Each row has a class, written after it.
[  50   20  143  -21 -212 -153   48 -223 -308 -173  184  -74  -37 -132
 -341 -322  -50  184 -134 -111   33  377 -108   75  441 -175  168   49
 -228 -171  -51  -39] : likas
[-113  186 -170 -217  -75   -4  -50   44 -249  408 -417  -99  -20 -139
   56   85  248  189  187  203   41   35  167  -23   41  172 -318  260
  -60 -183 -380  -28] : Mig
[ 158  477  -12  -88 -324  163 -488  140  339  104 -312  -52 -182    1
  -67  107  286   61   94  362   56 -145  -84 -159 -103  116 -202  -48
 -786 -135 -899  -99] : voru
[-269  174  303   60  176 -102 -195 -277 -173 -355   71 -149  -43 -176
 -377 -360   39  299 -330  -91 -139  391   19   43  449 -236  155   85
 -496 -200 -228  188] : Reni
[ -59    9  188   17   22 -214    1 -114 -181 -249  252 -106   -9  -48
 -310 -359  -33  215 -177  -84   43  336 -100   -2  309 -216  256    4
 -300  -44 -174   49] : likas
[-212  130 -306 -508 -393 -162  -69  -66  -65  407 -204 -258  149  220
   87  162  -68   65  205  -62  340 -297  -12   15 -194  344  146  389
 -253  -47 -134 -207] : kef
[ -29  259  125  -60  -13 -249 -192  117  269    2  -88  -38  113 -156
   35 -255  156  -60 -233  -95  167   88  -13 -147  -81 -167  256  119
 -536  -77 -326 -154] : Mig
[-178  104 -110 -195   23 -155  -62 -116 -291  407 -219 -161   26 -188
   15  155  250  175   77   53  -30  -98  298 -172  -10  146 -122  151
   21 -140 -378 -142] : bof
[-409   51   41 -320   16 -258 -461   68   31  168   84  -82  151    2
 -189 -167  367 -569  113  140  -90  147    9 -458  473 -216  171 -421
 -475 -192 -465  173] : ros
[ -35  -20  238   43  -56  -86  -95 -186  -95 -206  203   17  -95 -126
 -404 -374  -33   90 -229 -245 -138  381   -9  134  401 -134  103   97
 -267 -115  -86  -13] : pof
[ -12  288 -351 -182  200 -527  195   58 -334  221 -118 -442  374 -306
  419  209   80  410    1  130  485 -186  -26 -383 -526 -134  635  148
 -108   28  -49 -101] : tator
[-576  143   25 -375  231 -565  -71  438  115  216   69 -142  516  361
  298  110  119  119   -4   58  844   68 -198   -5 -331  -52  674  216
 -483  307 -437   95] : likas
[  97    6  480   36  -76    6 -222 -352  -22 -220  248  152 -153 -105
 -320 -407  144   66 -250 -200 -205  355   53   87  462 -111   15 -104
 -359 -209 -329 -200] : pof
[  60  139  -28  -35   -8 -243  -10  164  142   42  -57  -55   55 -143
   -7 -286   21  -12  -82 -224  207  109  -25   21 -269  -49  372  464
 -334   74 -211 -169] : Kulu
[ -39  -80  206  -71 -168   23 -105 -232 -285 -128  112  -72 -175 -233
 -344 -574  142   53  -34   13 -308  430  -19  -91  665 -222 -205 -275
 -171 -256  -65  128] : bof
[ -44  186  -10 -178  -12  -62   18   91 -206  349 -246  -21   77  -78
   48  137  258  314  167  267  158  -78   91  -25   29   53 -238  190
  -62  -88 -410  -76] : Mig
[  66  136  274  192   60 -132  154 -102 -245 -246   96  -70  -84 -215
 -225 -419 -117  667 -267    6   98  554 -141  171  295 -299   66  251
 -202    2   30   27] : voru
[ -24  274   39  -79  -50 -332 -218   71  172  -26 -101  -75   75 -196
   90 -242   28    0 -364 -275  195  322  -55  -76  -48 -160  356  236
 -521 -180 -199 -130] : pof
[ -92  169 -172 -324  -56  -65   35  -33 -478  483 -338  -38  114  -65
  312  180  358  312   73  176  166  273  109 -101   33   96  -12  133
 -131 -207 -297  -52] : bof
[ -30  101  -64   16  -15 -247  -78   66  -54  -94  -89 -202  -39 -198
   81 -268   -9   52  -80  -32   73  270    3 -146   19 -182  137  166
  -99  -92  -54   31] : Reni
[ 199    1  467   18 -226   33 -153 -329  -37 -225  342  130 -226    6
 -370 -400   33   -6 -214 -372 -220  301  -15   27  353  -17  200 -119
 -368  -90 -251 -270] : pof
[  -9  247   -8  -33   42 -408   11  181   96   42  -79 -148  152 -202
   82 -174  -27  157 -264 -136  330  106 -119 -118 -151 -230  379  251
 -364  -35  -85  -82] : tator
[-262  283   79   44   61 -165 -308  292  481 -167  -41   45   83 -118
  -92 -216 -107  152 -452  -88   55  125 -111  117  -71 -225  207  439
 -572   25  110   50] : voru
[ -60   73    9 -157   53 -375 -131  113  134   25   18 -125  129 -125
  185 -281   83  -40 -140 -252  208  155  -29 -119 -184 -126  477  283
 -326   34 -167 -136] : pof
[  15   84  207  -47  -31 -191   85 -133 -369 -119  218  -39   98  -39
 -331 -170  -17  278  -90   41   53  232 -114  -18  465 -251   87  -87
 -160 -121 -133   72] : kef
[   7  175  220   31   46 -362 -187   84  232 -183   50  -53   68 -191
   82 -271  -31  132 -489 -374  139  185  -75  -37 -116 -189  366  189
 -380  -31 -156 -128] : kef
[ 152  193  290  -74   62 -224 -178 -126   85   65  -98   44  -75 -194
  261 -370   89  198 -524 -654  -10  447  185   13 -432  108  498  469
 -281  -42 -253 -484] : voru
[  19  244   88    4   71 -269  -88  113  275   10  -46  -32  149 -163
  -57 -147   75   14 -191 -194  218  -42  -12  -68 -135 -166  285  253
 -498   15 -309 -136] : likas
[-109  109 -328 -256 -293  -30  171 -112 -606  648 -434 -122   30 -280
  130  197  326  435  310  389  150 -113  263  -79  203  133 -530  186
   29 -227 -272  -97] : kef
[  76  -24  348  -47 -166  -61  -33 -269 -349 -123  185   95 -153 -118
 -333 -537  136   17 -125 -170 -191  486   27  -13  600 -191   88  -14
 -259 -227 -202  -96] : pof
[-216 -137  -22  -78  141 -256  153  126 -290  216   39  142   25 -220
  233 -345   55  184 -186 -171  143  707   69   42   31 -148  214  341
  100   48  118  -36] : bof
[-189  194  -15  -85  183 -427  -80  169  148    7  -41  -95  269 -199
  142 -227   35  140 -364 -225  274  177    8  -72 -229 -253  498  404
 -432   10  -74  -68] : voru
[ -38  207  -96 -227   65  -76   86   45 -312  330 -280 -162  185   39
  -87  290  293  198  357  343  152 -210   74 -137  223   58 -390  -54
  -32 -241 -599   84] : Reni
[  60    6  364   14  -22 -185   52 -156 -208 -155  331   77    0    0
 -328 -312  -21  213 -180 -105   25  142  -46  -50  324 -288  261   24
 -202   -1 -123  -91] : likas
[ 302  -30 -477 -160 -263 -189  511  -61 -362 -141 -102 -584  160  185
  156 -124 -363  400  208 -381  441  -95 -260   63 -575  325  616  475
   67  292  263  -86] : lovan
[ -49  171  -93 -202  -83    5  -49   96  -29  393 -337  -27   -2  -32
  108  127  159  109   99  131   32  -51  133  -83  -67  151 -303  215
    1  -99 -344 -142] : tator
[ -33  161  -15 -172  -23   65 -105  -27 -150  312 -222  -56   31  -78
  -76  224  274   16  203  100 -112 -279  198 -103  -30  235 -269  -15
   32 -130 -415 -101] : Kulu
[-206  165  -10   27   54 -246 -145  216  390 -125  -25 -140   97 -166
  -59 -214  -74  -74 -243 -277  142   -2  -64   75 -247  -52  374  335
 -436  100   34  -23] : likas
[  87    1  291   -1 -148  -72  -36 -284 -225 -162  247   75  -70  -52
 -356 -344   39  115 -153 -102 -137  231    5  -21  514 -203   67  -68
 -234 -179  -92  -87] : bof
[  23   88   39 -297 -229    1 -170 -125 -296  354 -222 -108  -76  -84
   13   62  431  -40  134  132 -198   -4  161 -343  260  159 -276 -240
  -44 -315 -603 -200] : pof
[-144  182 -324 -185  192  -63  107  119 -386  464 -452 -195  125  -42
  253  271  325  378  241  349  222  143  182 -106 -206  177 -153  225
  -16  -15 -508   69] : Mig
[-190  102 -165 -134  -36 -124  -20  100 -259  271 -279 -179  -47 -234
  -22  -22  -11  266  174  187   64   59  119   21   72  -41 -320  389
  178  -63 -110  116] : kef
[ -22 -114  152  182   71 -442 -270  -90  -64 -422  464 -123  -98 -123
 -645 -579 -130  301 -274    4  -36   51 -131 -269  487 -471  275   27
 -399   37 -285  162] : lovan
[-188  175 -284 -267   13 -110    8  102 -360  364 -457 -361   37   23
  305  404  259  123  201   74  109  -10  108 -144 -234  418  -54   86
   82 -128 -534   16] : Reni
[ -30  270  125  -44   -6 -287 -213   39  234  -69  -38 -138   75 -226
  -13 -192   63  -59 -225 -186  132   89  -51 -154  -98  -96  342  135
 -444  -48 -356 -177] : Mig
[  23   88  240   86  -80 -132 -282 -421 -228 -233  180  -45 -186 -229
 -429 -245   23   29 -289 -124 -319  297  115  -72  487  -89   69  -90
 -191 -378 -187 -145] : ros
[ -70  208  -29 -129   16  -30  -68   90  -76  350 -320 -117  -20 -140
   76  196  283  166  163  154   -2 -162  168 -117  -96  168 -258  168
  -57  -85 -484 -150] : lovan
[ 216  235 -184 -274   24   78  254  460 -245  696 -362  213   54  518
  373  478   13  589  548  354  549 -193   49  195 -552  242 -274  647
  194  329 -422   -4] : Reni
[  -8  -42  396  -13 -182   19 -274 -319 -124 -185  342   88 -223  -20
 -297 -274  239 -244 -113 -167 -311  344   84  -95  508  -24  111 -404
 -322 -259 -317 -187] : Kulu
[-102  134 -104 -181  -27   -8   42   40 -239  419 -305 -121   23 -116
   65  217  280  174  292  225  106 -109  145  -41  -16  176 -272  114
   28  -80 -390  -64] : likas
[  37  -21  230   -6  -69 -161   59 -226 -324 -203  250    1  -27  -94
 -290 -367  -45  246 -220 -183   12  430  -76   85  412 -220  208   14
 -198 -154   -6   -8] : likas
[  -2  146   70  -33  -22 -169 -167  -47   33  -48  -97  -49  -36 -295
   78 -280   43   68 -229 -189  -57  224   34 -102  144 -176   -4  123
 -268 -149 -166  -24] : kef
[-105  155 -228 -163   22  -58  -25   44 -238  392 -366 -203   14 -146
   -8  144  268  247  236  198   50  -66  159  -54    4  167 -260  217
  -84 -139 -389    8] : voru
[-335   34  -39   -5    6 -393  189 -167 -459 -178  309 -340  224 -139
 -437 -132  -19  267   14   64  231   -3  -67  -93  480 -256  329 -133
 -361  -33   13  198] : likas
[-126  142  -82 -122  172 -546   -4   52   -1  -60    3 -176  307 -181
  228 -266 -117  411 -617 -336  400  285 -123  -53 -229 -380  668  337
 -473  -75  180   54] : bof
[-117  195  -74  -89   11   22 -112   55 -194  292 -335 -101  -87 -212
   96  123  244  147  155  145  -73  177  189  -32   80   67 -351  120
  -37 -140 -355   52] : ros
[ -56  279   64  -27   35 -288 -202  116  237  -82  -20  -77  100 -170
   -1 -197  -21  164 -324 -190  168  142  -97  -38  -68 -206  306  254
 -579  -11 -180  -21] : kef
[-243   40   -1 -255  -10  322  -59  -40  -60  403 -230  470  -28  208
  118  257 -131  370 -313 -330 -181  524  337  688   41  278 -556  613
  135 -235  299  -61] : voru
[ 163   17  277   16 -228 -109  -89 -334 -129 -216  305   14  -80 -108
 -435 -313   60  -46 -123 -155 -121  105  -44  -32  498 -159  172 -186
 -371 -237 -155 -167] : likas
[ -50  192   31 -112   57 -407  -81   80   62   47  -46 -102  203 -215
  119 -261   71   95 -285 -168  269  133  -44 -139 -171 -244  507  311
 -420  -25 -120 -125] : kef
[-121  152 -114 -205  -35   -7   -9   68 -226  376 -310  -79  -26  -83
   57   97  259  281  167   49  151   79  132  171 -110  265 -123  325
 -206  -89 -395  -49] : Mig
[  85  367 -136 -100   27  111 -352  144  205  315 -370   43  -88   99
   74  466  219  -77   37  144  -75  -19  167  -39 -221  244 -257   45
 -249 -241 -578  -79] : likas
[  38   14  242   32 -180 -124  -26 -190 -175 -162  168  -69 -179 -189
 -340 -435  -46   83 -189 -201  -94  447  -36   55  323 -131  136   52
 -203 -165 -106 -107] : Reni
[ 204   17  257  -38 -161 -112  123 -231 -324 -168  233   32  -44  -54
 -329 -337  -55  244  -70  -65   -1  232 -134   70  475 -215   79   33
 -160 -161 -117  -70] : likas
[ -34  200 -111 -223 -106    1  -21  -38 -257  394 -352 -116   18  -93
   66  183  303  143  188  180   54  -23  165 -109   24  177 -244   93
  -83 -199 -487 -125] : likas
[  76   36  393   65  -56 -124 -204 -324  -61 -312  273   24 -127 -149
 -375 -463   13   74 -300 -164 -211  284   20 -106  441 -232  102 -108
 -276 -172 -301 -121] : bof
[-267  117  -83    4   97 -314  -78   10   41 -187   -4 -216  104 -258
  103 -211 -114  144 -405 -309   75  259  -66 -105   37 -199  332  150
 -385  -10   89  131] : kef
